Small tables with named rows and columns. After each table, cells are looked up by row and column.

Kub.tsv
	Lam	Fak
Tik	5.3	2.9
Vot	8.8	7.8
Fipup	7.8	4.5
Muvet	8.4	5.1
Rusapu	1.8	4.2

Lam of Fipup is 7.8
Lam of Rusapu is 1.8
Fak of Tik is 2.9
Lam of Tik is 5.3
Lam of Muvet is 8.4
Fak of Vot is 7.8
Fak of Muvet is 5.1
Lam of Vot is 8.8
Fak of Rusapu is 4.2
Fak of Fipup is 4.5

Sav:
fields: Zof, Givo, Burolo, Los, Guzigas, Rez, Sunusov
Gasasir: [0.4, 0.4, 0.6, 0.4, 0.5, 0.3, 0.4]
Fofid: [0.8, 0.5, 0.3, 0.5, 0.3, 0.7, 0.5]
Vokofof: [0.5, 0.7, 0.4, 0.6, 0.3, 0.5, 0.4]
Vefu: [0.5, 0.3, 0.9, 0.3, 0.5, 0.2, 0.6]
Mek: [0.5, 0.6, 0.2, 0.7, 0.4, 0.7, 0.6]
Modur: [0.3, 0.4, 0.6, 0.4, 0.8, 0.4, 0.5]
Gat: [0.6, 0.5, 0.2, 0.6, 0.5, 0.8, 0.6]

Rez of Vokofof is 0.5
Guzigas of Fofid is 0.3
Sunusov of Gat is 0.6
Guzigas of Vefu is 0.5
Zof of Modur is 0.3
Guzigas of Vokofof is 0.3
Givo of Gasasir is 0.4
Zof of Vokofof is 0.5
Los of Mek is 0.7
Givo of Vefu is 0.3
Zof of Fofid is 0.8
Sunusov of Mek is 0.6
Los of Vokofof is 0.6
Burolo of Gat is 0.2
Los of Gasasir is 0.4
Rez of Modur is 0.4
Sunusov of Fofid is 0.5
Rez of Vefu is 0.2
Zof of Mek is 0.5
Burolo of Fofid is 0.3
Row with the largest Zof: Fofid

Table Bam
|  | Gonafot | Lis | Momav | Zetib | Roguve | Bog | Piz | Nivoput | Reko | Mapime |
|---|---|---|---|---|---|---|---|---|---|---|
| Kosat | 44163 | 62264 | 64182 | 68033 | 60697 | 61412 | 77240 | 63426 | 68033 | 52027 |
| Kof | 49997 | 60420 | 57405 | 66476 | 62726 | 62181 | 61753 | 58697 | 66476 | 45156 |
| Forez | 49137 | 59550 | 61277 | 68586 | 62428 | 61271 | 67242 | 59997 | 68586 | 32335 |
| Linu | 50767 | 62780 | 59090 | 68023 | 62172 | 61559 | 76775 | 62472 | 68023 | 15466 |
| Kika | 65298 | 60273 | 55171 | 57780 | 60182 | 60636 | 67294 | 63240 | 57780 | 24318 |
| Butar | 55921 | 61537 | 60523 | 44048 | 60342 | 61936 | 59172 | 63476 | 44048 | 48749 |
| Roz | 56689 | 62511 | 58903 | 74445 | 60925 | 61046 | 71547 | 66382 | 74445 | 41676 |
| Belu | 58159 | 59432 | 53891 | 53315 | 60596 | 61785 | 51338 | 63721 | 53315 | 94910 |
| Bufano | 84513 | 62188 | 69284 | 66009 | 62225 | 61150 | 74474 | 64074 | 66009 | 89658 |
| Tolivo | 50210 | 60889 | 61415 | 70252 | 60308 | 61548 | 80628 | 62318 | 70252 | 32359 |

Momav of Bufano = 69284
Lis of Kosat = 62264
Momav of Roz = 58903
Bog of Kosat = 61412
Gonafot of Kof = 49997
Zetib of Linu = 68023

Zasotik.csv
,Rofan,Rapod,Femelu,Kis
Gitu,7.85,1.55,6.75,1.35
Tos,8.21,5.16,1.39,8.03
Rugapi,5.49,3.31,4.78,5.62
Bem,5.66,5.22,7.70,7.32
Reniz,5.66,6.32,8.37,5.04
Lufaniz,1.83,8.35,2.05,5.68
Ruf,8.41,4.64,2.04,7.40
Til,6.76,5.34,8.48,4.51
Litab,6.18,5.02,4.34,3.55
Mipo,7.11,7.02,3.31,8.94

What is the Kis of Tos in Zasotik?
8.03
What is the Rofan of Reniz in Zasotik?
5.66
What is the Rofan of Tos in Zasotik?
8.21
What is the Femelu of Mipo in Zasotik?
3.31
What is the Rapod of Tos in Zasotik?
5.16
What is the Rapod of Litab in Zasotik?
5.02
What is the Rapod of Lufaniz in Zasotik?
8.35
What is the Kis of Lufaniz in Zasotik?
5.68
What is the Kis of Bem in Zasotik?
7.32

Pilu:
columns: Zan, Nuv, Lazup, Kot, Dogomaf
Safesel: [7454, 5374, 4065, 5374, 1505]
Zaz: [6885, 4971, 5847, 2440, 4054]
Bav: [5003, 4842, 5345, 1490, 7567]
Riv: [2629, 4498, 5688, 2693, 7766]
Nav: [5025, 3790, 5363, 5125, 4846]
Larofez: [8019, 7755, 6225, 546, 9031]
Tup: [7592, 6665, 4353, 4251, 4568]
Dipaz: [5844, 5170, 6277, 4291, 4421]

Zaz, Lazup -> 5847
Dipaz, Zan -> 5844
Tup, Nuv -> 6665
Tup, Lazup -> 4353
Bav, Kot -> 1490
Larofez, Kot -> 546
Tup, Zan -> 7592
Bav, Lazup -> 5345
Dipaz, Nuv -> 5170
Dipaz, Lazup -> 6277
Zaz, Dogomaf -> 4054
Dipaz, Dogomaf -> 4421
Safesel, Lazup -> 4065
Nav, Dogomaf -> 4846

